Below are the code and all the weights of a small trained network. Each question names an input and a target symbol and asks about switching units off, where a switched-off unit gives its printed mean instead of its output.

import numpy as np


def w(rows, s, z=0):
    codes = np.array(rows[::2]) - 128.0
    scale = np.full(codes.shape[1], s)
    scale[-1] = z or s
    return codes * scale


def f(y):
    return y / 2 * (1 + np.tanh(0.7978845608 * (y + 0.044715 * y**3)))


def softmax(a):
    e = np.exp(a - a.max(-1, keepdims=True))
    return e / e.sum(-1, keepdims=True)


def log_softmax(a):
    a = a - a.max(-1, keepdims=True)
    return a - np.log(np.exp(a).sum(-1, keepdims=True))


def net(x, mask):
    ids = ['αβγεηθλμξπστφω'.index(c) for c in x.split()]
    T = len(ids)
    res = E[ids] + P[:T]
    u = 0
    for l in range(2):
        q, k, v = (res @ M[l].T for M in (Q, K, V))
        z = softmax(np.where(np.tri(T) > 0, q @ k.T / 2**0.5, -1e9)) @ v
        res = res + np.where(mask[u], z, O[l][:, -1]) @ O[l][:, :-1]
        u += 1
        y = f(res @ A[l][:, :-1].T + A[l][:, -1])
        res = res + np.where(mask[u : u + 8], y, B[l][:, -1]) @ B[l][:, :-1]
        u += 8
    return log_softmax(res[-1] @ U[:, :-1].T + U[:, -1])


Q, K, V, O, A, B = {}, {}, {}, {}, {}, {}
E = w([
[56,178,80,114],'α',
[174,57,188,94],'β',
[100,102,121,110],'γ',
[69,247,186,56],'ε',
[150,97,157,133],'η',
[157,100,134,148],'θ',
[139,98,148,110],'λ',
[78,147,140,123],'μ',
[66,181,206,168],'ξ',
[108,115,86,86],'π',
[135,83,114,91],'σ',
[153,74,158,100],'τ',
[170,139,252,106],'φ',
[125,64,107,62],'ω',
],0.017)
P = w([
[183,150,174,104],'0',
[25,110,172,94],'1',
[125,162,110,123],'2',
[97,99,206,224],'3',
[142,196,128,78],'4',
[88,60,186,204],'5',
[135,213,123,84],'6',
[102,60,189,191],'7',
[139,223,116,76],'8',
[113,60,198,191],'9',
[143,215,112,70],'10',
[122,54,192,179],'11',
[142,213,119,54],'12',
[51,108,178,247],'13',
],0.013)
Q[0] = w([
[253,172,16,236],'L0H1',
[146,232,135,62],'L0H1',
],0.0041)
K[0] = w([
[9,96,168,117],'L0H1',
[122,93,132,147],'L0H1',
],0.011)
V[0] = w([
[192,29,126,67],'L0H1',
[191,132,192,254],'L0H1',
],0.0089)
O[0] = w([
[210,127,10,173,254],'L0H1',
[104,104,107,252,34],'L0H1',
],0.011,0.0038)
A[0] = w([
[86,190,152,79,183],'L0N1',
[105,172,183,108,68],'L0N2',
[172,195,154,2,86],'L0N3',
[230,125,182,85,253],'L0N4',
[171,166,178,112,205],'L0N5',
[194,240,95,62,106],'L0N6',
[208,101,93,184,150],'L0N7',
[233,152,77,186,46],'L0N8',
],0.0074,0.0041)
B[0] = w([
[253,71,72,195,179],'L0N1',
[113,175,118,122,134],'L0N2',
[56,121,107,111,224],'L0N3',
[49,113,17,120,254],'L0N4',
[106,158,30,181,183],'L0N5',
[141,164,117,73,220],'L0N6',
[29,188,129,127,155],'L0N7',
[15,164,75,173,134],'L0N8',
],0.0071,0.0068)
Q[1] = w([
[167,186,61,116],'L1H1',
[209,246,91,66],'L1H1',
],0.011)
K[1] = w([
[4,164,143,95],'L1H1',
[3,105,102,152],'L1H1',
],0.011)
V[1] = w([
[145,121,154,200],'L1H1',
[120,208,254,103],'L1H1',
],0.0096)
O[1] = w([
[241,110,35,100,53],'L1H1',
[6,95,81,169,5],'L1H1',
],0.012,0.016)
A[1] = w([
[114,168,140,251,90],'L1N1',
[51,84,188,189,108],'L1N2',
[185,133,53,165,156],'L1N3',
[113,192,210,176,124],'L1N4',
[13,254,149,132,107],'L1N5',
[138,161,16,143,194],'L1N6',
[251,82,22,181,41],'L1N7',
[230,19,109,53,253],'L1N8',
],0.0076,0.005)
B[1] = w([
[148,103,160,91,138],'L1N1',
[159,140,76,158,167],'L1N2',
[86,102,106,143,142],'L1N3',
[91,118,41,98,222],'L1N4',
[137,30,176,132,198],'L1N5',
[63,54,112,162,149],'L1N6',
[146,2,228,126,149],'L1N7',
[92,171,124,233,254],'L1N8',
],0.0079,0.0091)
U = w([
[93,47,180,39,80],'α',
[201,89,196,143,52],'β',
[55,203,182,170,214],'γ',
[13,115,218,97,26],'ε',
[196,41,133,95,105],'η',
[175,33,175,113,71],'θ',
[147,187,40,157,173],'λ',
[40,180,110,114,148],'μ',
[43,156,74,171,149],'ξ',
[110,102,171,74,91],'π',
[119,217,125,81,228],'σ',
[126,187,150,184,143],'τ',
[150,37,139,100,143],'φ',
[124,84,254,11,2],'ω',
],0.0061,0.0053)

Each question gives the input, a string of symbols that net reads in full, and the target symbol t.
The units are the heads (2 rows each of Q, K, V and O) and the neurons (one row each of A and B). Each row of codes is followed by its name. A weight is (code - 128) times the scale printed after its matrix; where a second scale follows, it is the last column's (O, A, B and U).
mask holds one flag per unit, layer by layer, with each layer's heads first. A switched-off unit (its flag False) gives its mean, the last column of its rows in O or B, instead of its output. The means were averaged over made-up inputs and are rounded, as every weight is.
A unit's drop is (log p(t) with every unit on - log p(t) with that unit switched off) / (log p(t) with every unit on - log p(t) with every unit switched off).
The circuit of an input: a set's keep is (log p(t) with only the set's units on - log p(t) with every unit switched off) / (log p(t) with every unit on - log p(t) with every unit switched off). Starting from the 12 units with the biggest drops (on a tie, the unit counted first), units are removed one at a time, each time the one whose removal leaves the highest keep (on an exact tie, the one counted first), for as long as the keep stays at least 0.8.
units of the circuit, in order: the units of the circuit, biggest drop first
unit that matters most: the unit with the biggest drop
k most important neurons: the k neurons with the biggest drops, biggest first
k most important neurons of layer l: the k neurons of layer l with the biggest drops, biggest first
input ε σ σ ω μ λ λ ξ π λ σ σ σ, target ε: 3 most important neurons of layer 0 => (L0N3, L0N4, L0N2)
input ω ω η, target ω: unit that matters most => L1H1
input ξ λ θ ω φ π θ σ β, target ξ: units of the circuit, in order => (L1H1, L0H1)
input ξ σ ξ, target ξ: units of the circuit, in order => (L1H1, L0H1)
input ξ τ φ σ ω, target ξ: units of the circuit, in order => (L1H1, L0H1)
input β α π λ φ ω μ, target β: 4 most important neurons => (L1N7, L0N8, L0N7, L0N4)
input β ξ ω λ γ, target β: 3 most important neurons of layer 1 => (L1N7, L1N8, L1N4)
input β τ σ, target β: units of the circuit, in order => (L1H1, L0H1, L1N7, L1N8)
input ξ σ σ γ ω σ σ, target ξ: units of the circuit, in order => (L1H1, L0H1, L0N4)
input ω η σ σ β σ γ, target ω: 3 most important neurons => (L0N3, L0N6, L0N4)
input ξ λ σ λ γ σ λ λ λ ω σ, target ξ: 2 most important neurons => (L1N6, L0N4)
input ω θ β σ η γ μ τ θ, target ω: 3 most important neurons of layer 0 => (L0N4, L0N3, L0N8)
input β τ ω, target β: units of the circuit, in order => (L1H1, L1N7, L0H1, L1N8)
input σ ω σ, target σ: 2 most important neurons => (L0N8, L0N4)
input ω σ σ η σ θ ε η μ η τ, target ω: 2 most important neurons => (L0N3, L0N4)
input β σ α ω ω θ β, target β: 3 most important neurons => (L0N8, L0N7, L1N7)
input σ ω γ ω β, target σ: 2 most important neurons => (L0N8, L1N7)
input ω σ μ σ θ ξ ω η φ, target ω: 3 most important neurons of layer 0 => (L0N4, L0N8, L0N3)
input ε σ ω λ ε, target ε: 3 most important neurons => (L1N5, L0N3, L0N4)
input σ ε ω, target σ: unit that matters most => L0N1
input σ γ β, target σ: 4 most important neurons of layer 0 => (L0N7, L0N1, L0N8, L0N4)
input β γ η ξ σ, target β: 2 most important neurons of layer 0 => (L0N8, L0N7)
input β μ β ω τ λ η ω σ π α, target β: most important neuron of layer 1 => (L1N7)
input ω λ σ ω ω σ λ σ σ σ γ, target ω: 2 most important neurons of layer 1 => (L1N5, L1N8)
input ω α γ λ φ σ ε ξ ω σ σ, target ω: 4 most important neurons => (L0N4, L0N3, L0N8, L0N6)
input ξ ξ φ σ σ μ φ μ ξ, target ξ: 2 most important neurons => (L0N2, L1N6)
